Below is a small trained network, with its code and all its weights. Each question gives an input and a class and asks what happens when units are switched off, that is, made to give their printed mean instead of their output.

import numpy as np


def w(rows, s, z=0):
    codes = np.array(rows[::2]) - 128.0
    scale = np.full(codes.shape[1], s)
    scale[-1] = z or s
    return codes * scale


def norm(h):
    return h / np.sqrt((h * h).mean(-1, keepdims=True) + 1e-5)


def f(y):
    return np.maximum(y, 0)


def log_softmax(a):
    a = a - a.max(-1, keepdims=True)
    return a - np.log(np.exp(a).sum(-1, keepdims=True))


def net(x, mask):
    res = np.array(x, float).reshape(1, 3) / 4 @ E
    u = 0
    for l in range(4):
        y = f(norm(res) @ A[l][:, :-1].T + A[l][:, -1])
        res = res + np.where(mask[u : u + 3], y, B[l][:, -1]) @ B[l][:, :-1]
        u += 3
    return log_softmax(norm(res)[-1] @ U[:, :-1].T + U[:, -1])


A, B = {}, {}
E = w([
[153,146,137,149,119,94,158,110],'x0',
[73,192,105,98,161,86,85,86],'x1',
[194,180,253,122,181,86,123,149],'x2',
],0.007)
A[0] = w([
[31,134,153,178,209,11,253,74,62],'0.n0',
[79,195,143,113,105,41,161,118,34],'0.n1',
[41,144,6,129,190,155,72,73,1],'0.n2',
],0.0051,0.0027)
B[0] = w([
[179,176,35,158,178,139,155,85,190],'0.n0',
[173,208,101,194,109,79,107,119,178],'0.n1',
[136,95,94,40,73,153,2,70,255],'0.n2',
],0.0088,0.0043)
A[1] = w([
[95,212,180,31,183,220,4,115,96],'1.n0',
[119,58,108,76,67,150,120,56,165],'1.n1',
[109,78,248,53,249,74,90,188,7],'1.n2',
],0.0042,0.0019)
B[1] = w([
[62,75,128,7,206,28,176,225,249],'1.n0',
[111,105,113,76,25,212,181,158,253],'1.n1',
[77,48,159,98,119,112,254,39,197],'1.n2',
],0.0057,0.0037)
A[2] = w([
[108,53,53,161,37,227,134,166,33],'2.n0',
[102,217,153,100,253,74,114,153,56],'2.n1',
[136,119,92,196,113,102,147,123,4],'2.n2',
],0.0047,0.0017)
B[2] = w([
[124,179,150,190,207,86,193,233,253],'2.n0',
[126,130,159,228,184,88,1,117,203],'2.n1',
[103,140,145,105,89,52,176,111,138],'2.n2',
],0.0092,0.0048)
A[3] = w([
[232,78,167,105,133,237,185,81,39],'3.n0',
[202,123,203,252,138,249,174,73,64],'3.n1',
[3,126,245,159,142,121,110,102,8],'3.n2',
],0.0037,0.0016)
B[3] = w([
[148,210,219,50,95,206,17,35,200],'3.n0',
[48,193,71,92,1,198,104,127,249],'3.n1',
[93,4,78,144,47,160,168,115,176],'3.n2',
],0.0074,0.0021)
U = w([
[95,16,213,88,196,83,159,115,63],'0',
[88,104,66,23,87,152,62,134,245],'1',
[189,155,63,168,115,145,171,47,2],'2',
[110,118,109,182,117,201,249,234,165],'3',
[162,209,170,188,200,84,34,94,163],'4',
[158,198,233,87,43,224,126,124,130],'5',
],0.011,0.0023)

Each question gives the input, the list of numbers given to net, and the class t.
The units are the neurons (one row each of A and B). Each row of codes is followed by its name. A weight is (code - 128) times the scale printed after its matrix; where a second scale follows, it is the last column's (A, B and U).
mask holds one flag per neuron, layer by layer. A switched-off neuron (its flag False) gives its mean, the last column of its row in B, instead of its output. The means were averaged over made-up inputs and are rounded, as every weight is.
A unit's drop is (log p(t) with every unit on - log p(t) with that unit switched off) / (log p(t) with every unit on - log p(t) with every unit switched off).
The circuit of an input: a set's keep is (log p(t) with only the set's units on - log p(t) with every unit switched off) / (log p(t) with every unit on - log p(t) with every unit switched off). Starting from all 12 units, units are removed one at a time, each time the one whose removal leaves the highest keep (on an exact tie, the one counted first), for as long as the keep stays at least 0.8.
circuit, biggest first: the units of the circuit, biggest drop first
unit that matters most: the unit with the biggest drop
k most important neurons: the k neurons with the biggest drops, biggest first
k most important neurons of layer l: the k neurons of layer l with the biggest drops, biggest first
drop of u: that unit's drop, to one decimal
input [0,-4,7], class 5: unit that matters most : 0.n2
input [8,-7,4], class 5: 2 most important neurons of layer 3 : (3.n0, 3.n1)
input [-1,-7,2], class 5: circuit, biggest first : (3.n0, 1.n1, 0.n2, 2.n0)
input [5,-2,2], class 5: 2 most important neurons : (1.n0, 2.n0)
input [5,1,-1], class 2: 2 most important neurons : (0.n0, 1.n0)
input [6,-2,0], class 2: 4 most important neurons : (2.n0, 2.n2, 0.n2, 1.n1)
input [-1,-1,-3], class 3: 2 most important neurons : (2.n0, 1.n1)
input [7,3,0], class 2: 4 most important neurons : (0.n0, 1.n0, 2.n0, 3.n0)
input [5,-4,7], class 5: 3 most important neurons : (1.n0, 2.n0, 3.n1)
input [1,-4,7], class 5: 2 most important neurons : (1.n0, 0.n2)
input [8,-5,6], class 5: 3 most important neurons : (2.n0, 1.n0, 3.n1)
input [8,-8,1], class 5: 2 most important neurons : (3.n0, 2.n0)
input [-1,-6,2], class 5: 2 most important neurons : (3.n0, 1.n1)
input [-6,3,2], class 0: circuit, biggest first : (1.n0)
input [-4,-3,8], class 0: 2 most important neurons : (1.n2, 1.n1)
input [6,0,-7], class 3: 2 most important neurons of layer 1 : (1.n1, 1.n0)
input [5,2,-2], class 2: 2 most important neurons of layer 0 : (0.n0, 0.n1)
input [-6,-4,0], class 3: drop of 3.n1 : 0.0
input [-8,2,5], class 0: drop of 1.n2 : 0.1
input [-8,-2,2], class 0: unit that matters most : 0.n2
input [-4,-4,-3], class 3: drop of 2.n0 : 0.1
